Here is a tiny trained network, its code and every weight. The questions are about switching its units off for an input and a target symbol, where a switched-off unit gives its printed mean instead of its output.

import numpy as np


def w(rows, s, z=0):
    codes = np.array(rows[::2]) - 128.0
    scale = np.full(codes.shape[1], s)
    scale[-1] = z or s
    return codes * scale


def f(y):
    return np.maximum(y, 0)


def softmax(a):
    e = np.exp(a - a.max(-1, keepdims=True))
    return e / e.sum(-1, keepdims=True)


def log_softmax(a):
    a = a - a.max(-1, keepdims=True)
    return a - np.log(np.exp(a).sum(-1, keepdims=True))


def net(x, mask):
    ids = ['γδζηλμξπω'.index(c) for c in x.split()]
    T = len(ids)
    res = E[ids] + P[:T]
    u = 0
    for l in range(2):
        r = res
        for j in range(2):
            rows = slice(2 * j, 2 * j + 2)
            q, k, v = (r @ M[l][rows].T for M in (Q, K, V))
            z = softmax(np.where(np.tri(T) > 0, q @ k.T / 2**0.5, -1e9)) @ v
            o = O[l][rows]
            res = res + np.where(mask[u + j], z, o[:, -1]) @ o[:, :-1]
        u += 2
        y = f(res @ A[l][:, :-1].T + A[l][:, -1])
        res = res + np.where(mask[u : u + 12], y, B[l][:, -1]) @ B[l][:, :-1]
        u += 12
    return log_softmax(res[-1] @ U[:, :-1].T + U[:, -1])


Q, K, V, O, A, B = {}, {}, {}, {}, {}, {}
E = w([
[122,79,187],'γ',
[58,180,169],'δ',
[157,19,84],'ζ',
[203,185,193],'η',
[247,49,122],'λ',
[113,199,115],'μ',
[130,204,136],'ξ',
[116,61,78],'π',
[174,217,139],'ω',
],0.016)
P = w([
[107,109,82],'0',
[113,95,74],'1',
[52,177,162],'2',
[124,107,96],'3',
[115,133,100],'4',
[154,13,1],'5',
[38,209,163],'6',
[79,189,140],'7',
],0.0066)
Q[0] = w([
[61,134,119],'0.h0',
[146,2,144],'0.h0',
[53,54,14],'0.h1',
[146,29,143],'0.h1',
],0.0073)
K[0] = w([
[83,146,190],'0.h0',
[109,16,107],'0.h0',
[254,164,34],'0.h1',
[55,194,153],'0.h1',
],0.0077)
V[0] = w([
[33,161,67],'0.h0',
[133,59,188],'0.h0',
[254,70,108],'0.h1',
[97,54,117],'0.h1',
],0.0091)
O[0] = w([
[119,132,79,251],'0.h0',
[96,134,61,57],'0.h0',
[202,164,85,1],'0.h1',
[2,104,142,189],'0.h1',
],0.0098,0.00077)
A[0] = w([
[100,179,162,183],'0.n0',
[230,84,101,178],'0.n1',
[97,129,196,137],'0.n2',
[69,99,75,162],'0.n3',
[48,171,172,119],'0.n4',
[80,189,144,190],'0.n5',
[112,141,132,119],'0.n6',
[93,105,254,159],'0.n7',
[69,204,139,127],'0.n8',
[158,162,124,184],'0.n9',
[135,77,83,255],'0.n10',
[128,175,158,55],'0.n11',
],0.0091,0.0026)
B[0] = w([
[173,146,86,228],'0.n0',
[66,163,249,214],'0.n1',
[135,95,125,206],'0.n2',
[188,35,60,205],'0.n3',
[53,136,91,255],'0.n4',
[134,137,38,243],'0.n5',
[237,188,76,151],'0.n6',
[114,105,125,248],'0.n7',
[124,92,106,242],'0.n8',
[32,172,82,174],'0.n9',
[113,78,179,207],'0.n10',
[170,195,253,169],'0.n11',
],0.0062,0.0054)
Q[1] = w([
[129,176,78],'1.h0',
[1,45,166],'1.h0',
[121,89,180],'1.h1',
[83,113,123],'1.h1',
],0.0093)
K[1] = w([
[106,70,157],'1.h0',
[185,119,119],'1.h0',
[2,199,161],'1.h1',
[144,176,172],'1.h1',
],0.0097)
V[1] = w([
[126,65,211],'1.h0',
[154,164,174],'1.h0',
[131,94,1],'1.h1',
[99,170,102],'1.h1',
],0.0081)
O[1] = w([
[47,83,212,196],'1.h0',
[85,172,101,13],'1.h0',
[133,171,144,251],'1.h1',
[117,254,70,150],'1.h1',
],0.0076,0.0024)
A[1] = w([
[122,201,151,250],'1.n0',
[131,142,99,36],'1.n1',
[101,101,197,136],'1.n2',
[106,118,195,106],'1.n3',
[101,124,48,237],'1.n4',
[195,163,135,63],'1.n5',
[150,131,62,70],'1.n6',
[144,90,114,135],'1.n7',
[131,138,181,5],'1.n8',
[170,90,252,122],'1.n9',
[118,177,114,44],'1.n10',
[203,48,55,77],'1.n11',
],0.015,0.0017)
B[1] = w([
[241,42,216,226],'1.n0',
[134,149,82,149],'1.n1',
[55,154,46,212],'1.n2',
[58,173,94,191],'1.n3',
[254,78,24,254],'1.n4',
[154,138,227,168],'1.n5',
[140,200,78,166],'1.n6',
[143,33,199,172],'1.n7',
[101,226,188,159],'1.n8',
[82,197,62,240],'1.n9',
[134,105,139,187],'1.n10',
[112,187,206,206],'1.n11',
],0.0055,0.0071)
U = w([
[58,134,108,210],'γ',
[146,166,19,230],'δ',
[99,91,158,75],'ζ',
[108,233,152,99],'η',
[66,255,96,15],'λ',
[198,206,55,2],'μ',
[174,171,101,55],'ξ',
[164,60,120,177],'π',
[187,161,153,176],'ω',
],0.0091,0.0029)

Each question gives the input, a string of symbols that net reads in full, and the target symbol t.
The units are the heads (2 rows each of Q, K, V and O) and the neurons (one row each of A and B). Each row of codes is followed by its name. A weight is (code - 128) times the scale printed after its matrix; where a second scale follows, it is the last column's (O, A, B and U).
mask holds one flag per unit, layer by layer, with each layer's heads first. A switched-off unit (its flag False) gives its mean, the last column of its rows in O or B, instead of its output. The means were averaged over made-up inputs and are rounded, as every weight is.
A unit's drop is (log p(t) with every unit on - log p(t) with that unit switched off) / (log p(t) with every unit on - log p(t) with every unit switched off).
top k neurons: the k neurons with the biggest drops, biggest first
top k neurons in layer l: the k neurons of layer l with the biggest drops, biggest first
which heads matter: for each layer, one digit per head in row order, 1 if its drop is at least 0.15 and else 0, layers parted by /
drop of u: that unit's drop, to one decimal
input δ ξ λ μ δ δ μ μ, target μ: top 2 neurons in layer 0	0.n1, 0.n5
input ζ ω ξ, target ω: top 3 neurons	1.n0, 0.n11, 0.n3
input π ω ζ η, target η: top neuron	1.n4
input δ π γ γ δ ζ, target ζ: top 2 neurons	1.n11, 0.n10
input η γ π γ γ ζ, target ζ: top 2 neurons in layer 1	1.n7, 1.n11
input π γ γ γ π π π, target π: which heads matter	00 / 10
input δ δ δ, target δ: top 3 neurons	0.n5, 1.n4, 0.n4
input γ δ μ γ δ ω ω, target ω: top 2 neurons	1.n0, 0.n11
input γ ζ γ ζ, target γ: top 3 neurons in layer 0	0.n10, 0.n1, 0.n5
input μ λ δ γ, target γ: which heads matter	01 / 00
input ξ γ λ η, target λ: top 2 neurons	1.n9, 0.n5
input γ γ δ λ ζ η, target λ: drop of 1.n9	0.2
input δ π ζ π μ η, target η: drop of 0.n3	0.2
input μ π λ, target λ: top neuron in layer 1	1.n9
input δ δ δ π λ ζ ζ γ, target γ: drop of 0.n2	0.1
input δ μ η δ η λ, target λ: drop of 0.n1	0.5
